Below is a small trained network, with its code and all its weights. Each question gives an input and a class and asks what happens when units are switched off, that is, made to give their printed mean instead of their output.

import numpy as np


def w(rows, s, z=0):
    codes = np.array(rows[::2]) - 128.0
    scale = np.full(codes.shape[1], s)
    scale[-1] = z or s
    return codes * scale


def f(y):
    return np.maximum(y, 0)


def log_softmax(a):
    a = a - a.max(-1, keepdims=True)
    return a - np.log(np.exp(a).sum(-1, keepdims=True))


def net(x, mask):
    res = np.array(x, float).reshape(1, 5) / 4 @ E
    y = f(res @ A[0][:, :-1].T + A[0][:, -1])
    res = res + np.where(mask, y, B[0][:, -1]) @ B[0][:, :-1]
    return log_softmax(res[-1] @ U[:, :-1].T + U[:, -1])


A, B = {}, {}
E = w([
[102,57,143,13,143,140,145,144,122,47,197],'x0',
[102,125,20,129,70,178,156,102,156,144,241],'x1',
[200,95,128,132,95,89,247,176,183,147,125],'x2',
[126,127,125,127,130,129,128,130,128,130,127],'x3',
[130,130,127,128,129,126,130,130,127,127,126],'x4',
],0.012)
A[0] = w([
[68,60,49,42,89,189,163,118,150,81,255,33],'N1',
[115,59,197,36,164,114,127,157,102,62,142,94],'N2',
[82,169,78,167,114,177,82,84,115,153,157,131],'N3',
[54,157,128,122,169,178,29,80,61,100,127,253],'N4',
[76,134,160,84,188,160,62,111,66,75,122,159],'N5',
[221,93,133,133,83,67,239,206,204,154,131,171],'N6',
[119,161,28,180,72,176,149,89,160,179,181,90],'N7',
[184,129,74,180,70,112,196,148,195,182,151,99],'N8',
],0.0069,0.0053)
B[0] = w([
[197,178,203,237,184,44,76,146,85,223,4,234],'N1',
[80,69,163,51,104,143,173,155,149,71,210,195],'N2',
[140,180,81,155,115,160,87,129,76,96,147,189],'N3',
[56,151,131,170,13,124,83,92,114,197,149,230],'N4',
[52,101,184,128,42,94,121,96,154,186,165,197],'N5',
[156,2,214,85,183,114,214,140,158,97,105,249],'N6',
[89,101,76,76,85,192,155,24,195,108,183,211],'N7',
[98,57,161,101,109,122,176,52,221,190,137,208],'N8',
],0.0074,0.015)
U = w([
[129,188,152,183,122,91,83,135,82,171,68,252],'0',
[80,88,135,77,87,145,151,100,164,133,203,67],'1',
[219,120,151,151,200,101,150,142,136,145,26,164],'2',
[151,101,137,56,167,134,168,200,120,2,175,49],'3',
[115,176,23,129,106,209,114,109,114,109,206,75],'4',
],0.0093,0.0033)

Each question gives the input, the list of numbers given to net, and the class t.
The units are the neurons (one row each of A and B). Each row of codes is followed by its name. A weight is (code - 128) times the scale printed after its matrix; where a second scale follows, it is the last column's (A, B and U).
mask holds one flag per neuron, in row order. A switched-off neuron (its flag False) gives its mean, the last column of its row in B, instead of its output. The means were averaged over made-up inputs and are rounded, as every weight is.
A unit's drop is (log p(t) with every unit on - log p(t) with that unit switched off) / (log p(t) with every unit on - log p(t) with every unit switched off).
The circuit of an input: a set's keep is (log p(t) with only the set's units on - log p(t) with every unit switched off) / (log p(t) with every unit on - log p(t) with every unit switched off). Starting from all 8 units, units are removed one at a time, each time the one whose removal leaves the highest keep (on an exact tie, the one counted first), for as long as the keep stays at least 0.8.
units of the circuit, in order: the units of the circuit, biggest drop first
most important unit: the unit with the biggest drop
k most important neurons: the k neurons with the biggest drops, biggest first
drop when u is switched off: that unit's drop, to one decimal
input [-1,5,-6,-1,-6], class 4: most important unit => N7
input [-3,5,0,-4,-6], class 4: units of the circuit, in order => (N6, N3)
input [-4,1,0,-6,-3], class 4: units of the circuit, in order => (N1, N6, N5)
input [3,1,-2,1,5], class 0: units of the circuit, in order => (N7, N6)
input [-7,-3,1,-3,-2], class 2: 2 most important neurons => (N4, N5)
input [-2,4,0,-8,-5], class 4: 3 most important neurons => (N6, N5, N2)
input [1,4,2,3,-4], class 2: units of the circuit, in order => (N1, N4)
input [3,-7,2,2,3], class 3: units of the circuit, in order => (N1, N4)
input [0,2,-2,5,-1], class 4: units of the circuit, in order => (N6, N8)
input [1,-1,6,-5,2], class 3: units of the circuit, in order => (N1, N4, N6)
input [-1,1,-8,-7,-8], class 4: 3 most important neurons => (N1, N6, N3)
input [2,0,5,-6,-5], class 3: 2 most important neurons => (N1, N4)
input [1,-1,4,-5,7], class 3: units of the circuit, in order => (N1, N4, N5)
input [8,8,-2,-4,1], class 0: units of the circuit, in order => (N1)
input [1,5,2,0,-1], class 2: units of the circuit, in order => (N1, N4)
input [-1,1,-3,-6,6], class 4: units of the circuit, in order => (N1, N6, N8)
input [-6,2,7,6,-4], class 1: 3 most important neurons => (N1, N8, N7)
input [1,8,1,6,-1], class 2: 2 most important neurons => (N1, N4)
input [0,8,-7,6,-6], class 4: 2 most important neurons => (N7, N3)
input [-1,0,3,6,8], class 2: units of the circuit, in order => (N4)
input [3,7,1,7,6], class 2: 2 most important neurons => (N1, N4)
input [5,0,2,-7,7], class 3: 2 most important neurons => (N2, N4)
input [5,8,2,4,-1], class 2: drop when N1 is switched off => 1.0
input [4,4,-4,7,0], class 0: drop when N1 is switched off => 0.5
input [5,8,4,-6,-2], class 2: drop when N1 is switched off => 1.0
